Below are the code and all the weights of a small trained network. Each question names an input and a target symbol and asks about switching units off, where a switched-off unit gives its printed mean instead of its output.

import numpy as np


def w(rows, s, z=0):
    codes = np.array(rows[::2]) - 128.0
    scale = np.full(codes.shape[1], s)
    scale[-1] = z or s
    return codes * scale


def norm(h):
    return h / np.sqrt((h * h).mean(-1, keepdims=True) + 1e-5)


def f(y):
    return y / 2 * (1 + np.tanh(0.7978845608 * (y + 0.044715 * y**3)))


def softmax(a):
    e = np.exp(a - a.max(-1, keepdims=True))
    return e / e.sum(-1, keepdims=True)


def log_softmax(a):
    a = a - a.max(-1, keepdims=True)
    return a - np.log(np.exp(a).sum(-1, keepdims=True))


def net(x, mask):
    ids = ['ΞΠαβγεζηθμσφ'.index(c) for c in x.split()]
    T = len(ids)
    res = E[ids] + P[:T]
    r = norm(res)
    for j in range(2):
        rows = slice(2 * j, 2 * j + 2)
        q, k, v = (r @ M[0][rows].T for M in (Q, K, V))
        z = softmax(np.where(np.tri(T) > 0, q @ k.T / 2**0.5, -1e9)) @ v
        o = O[0][rows]
        res = res + np.where(mask[j], z, o[:, -1]) @ o[:, :-1]
    y = f(norm(res) @ A[0][:, :-1].T + A[0][:, -1])
    res = res + np.where(mask[2:26], y, B[0][:, -1]) @ B[0][:, :-1]
    return log_softmax(norm(res)[-1] @ U[:, :-1].T + U[:, -1])


Q, K, V, O, A, B = {}, {}, {}, {}, {}, {}
E = w([
[76,126,40],'Ξ',
[148,135,68],'Π',
[192,3,66],'α',
[152,126,90],'β',
[143,145,25],'γ',
[89,61,131],'ε',
[186,150,217],'ζ',
[147,76,132],'η',
[63,93,135],'θ',
[123,191,148],'μ',
[37,126,70],'σ',
[156,61,119],'φ',
],0.016)
P = w([
[198,97,3],'0',
[134,124,25],'1',
[145,124,41],'2',
[145,123,53],'3',
[135,128,56],'4',
[135,128,69],'5',
[133,122,80],'6',
[131,125,81],'7',
[126,139,91],'8',
[133,131,104],'9',
[120,130,105],'10',
[120,132,106],'11',
[135,121,111],'12',
],0.0025)
Q[0] = w([
[159,136,109],'H1',
[118,64,136],'H1',
[120,248,90],'H2',
[90,111,113],'H2',
],0.015)
K[0] = w([
[196,144,123],'H1',
[128,250,158],'H1',
[127,58,17],'H2',
[65,110,209],'H2',
],0.013)
V[0] = w([
[207,73,98],'H1',
[35,239,191],'H1',
[34,95,128],'H2',
[1,78,31],'H2',
],0.0059)
O[0] = w([
[102,154,83,199],'H1',
[111,123,147,1],'H1',
[198,83,112,119],'H2',
[255,96,152,177],'H2',
],0.0086,0.0038)
A[0] = w([
[107,115,114,152],'N1',
[133,118,78,206],'N2',
[202,157,213,177],'N3',
[133,108,138,113],'N4',
[80,131,133,136],'N5',
[162,152,122,100],'N6',
[117,127,134,99],'N7',
[185,154,144,144],'N8',
[151,111,128,111],'N9',
[79,107,203,253],'N10',
[130,193,77,49],'N11',
[101,103,119,100],'N12',
[127,104,177,142],'N13',
[180,249,154,163],'N14',
[80,163,80,187],'N15',
[131,126,111,147],'N16',
[157,127,149,156],'N17',
[182,119,151,154],'N18',
[121,88,138,109],'N19',
[120,97,146,140],'N20',
[120,132,200,185],'N21',
[104,197,95,202],'N22',
[170,140,40,208],'N23',
[106,117,151,128],'N24',
],0.019,0.0038)
B[0] = w([
[189,215,111,142],'N1',
[76,188,172,193],'N2',
[30,214,97,161],'N3',
[138,129,190,130],'N4',
[165,128,24,142],'N5',
[89,150,122,145],'N6',
[155,110,123,123],'N7',
[86,146,132,162],'N8',
[147,163,145,142],'N9',
[103,32,35,160],'N10',
[115,69,226,155],'N11',
[117,134,117,138],'N12',
[95,71,147,133],'N13',
[182,216,97,172],'N14',
[130,253,250,168],'N15',
[177,145,191,143],'N16',
[52,146,129,140],'N17',
[105,199,114,163],'N18',
[102,99,122,138],'N19',
[88,128,154,135],'N20',
[79,1,29,138],'N21',
[135,249,215,159],'N22',
[132,193,136,247],'N23',
[176,56,88,129],'N24',
],0.0056,0.014)
U = w([
[210,126,32,85],'Ξ',
[126,130,164,71],'Π',
[118,84,155,254],'α',
[194,77,217,189],'β',
[175,154,87,79],'γ',
[117,74,67,213],'ε',
[45,174,44,107],'ζ',
[145,156,207,101],'η',
[67,115,251,96],'θ',
[126,130,158,74],'μ',
[132,128,155,61],'σ',
[132,143,136,72],'φ',
],0.015,0.0068)

Each question gives the input, a string of symbols that net reads in full, and the target symbol t.
The units are the heads (2 rows each of Q, K, V and O) and the neurons (one row each of A and B). Each row of codes is followed by its name. A weight is (code - 128) times the scale printed after its matrix; where a second scale follows, it is the last column's (O, A, B and U).
mask holds one flag per unit, heads first, then neurons. A switched-off unit (its flag False) gives its mean, the last column of its rows in O or B, instead of its output. The means were averaged over made-up inputs and are rounded, as every weight is.
A unit's drop is (log p(t) with every unit on - log p(t) with that unit switched off) / (log p(t) with every unit on - log p(t) with every unit switched off).
The circuit of an input: a set's keep is (log p(t) with only the set's units on - log p(t) with every unit switched off) / (log p(t) with every unit on - log p(t) with every unit switched off). Starting from the 12 units with the biggest drops (on a tie, the unit counted first), units are removed one at a time, each time the one whose removal leaves the highest keep (on an exact tie, the one counted first), for as long as the keep stays at least 0.8.
units of the circuit, in order: the units of the circuit, biggest drop first
top k neurons: the k neurons with the biggest drops, biggest first
heads that matter: for each layer, one digit per head in row order, 1 if its drop is at least 0.15 and else 0, layers parted by /
drop when u is switched off: that unit's drop, to one decimal
input β σ η γ α σ φ σ σ Π ε, target α: top neuron : (N15)
input β β α σ μ ε μ β θ ε α, target ε: units of the circuit, in order : (N15; H2; H1)
input μ β β γ β θ ε φ η α α, target ε: top 2 neurons : (N15; N11)
input θ β γ β ε φ β ε ε, target β: top 2 neurons : (N10; N15)
input β ε ε ε β θ, target θ: heads that matter : 01
input β ε β μ θ β ε ζ σ ε ζ α η, target ζ: heads that matter : 01
input ε β Ξ η μ φ Ξ β η μ ε β ζ, target ζ: heads that matter : 00
input σ θ Ξ, target Ξ: top 2 neurons : (N15; N22)
input η θ σ ζ η Π η, target ζ: top 2 neurons : (N5; N10)
input σ ζ β μ η β β η, target ε: top 2 neurons : (N10; N23)
input Ξ ε α θ, target θ: top 2 neurons : (N10; N14)
input β ε μ Ξ θ φ, target ε: drop when H2 is switched off : 0.3
input Π ζ ε ε φ, target ζ: drop when H2 is switched off : 3.5
input σ β α μ θ η, target ε: drop when N18 is switched off : 0.0
input ε ζ γ β ε μ α ε, target ε: top neuron : (N10)
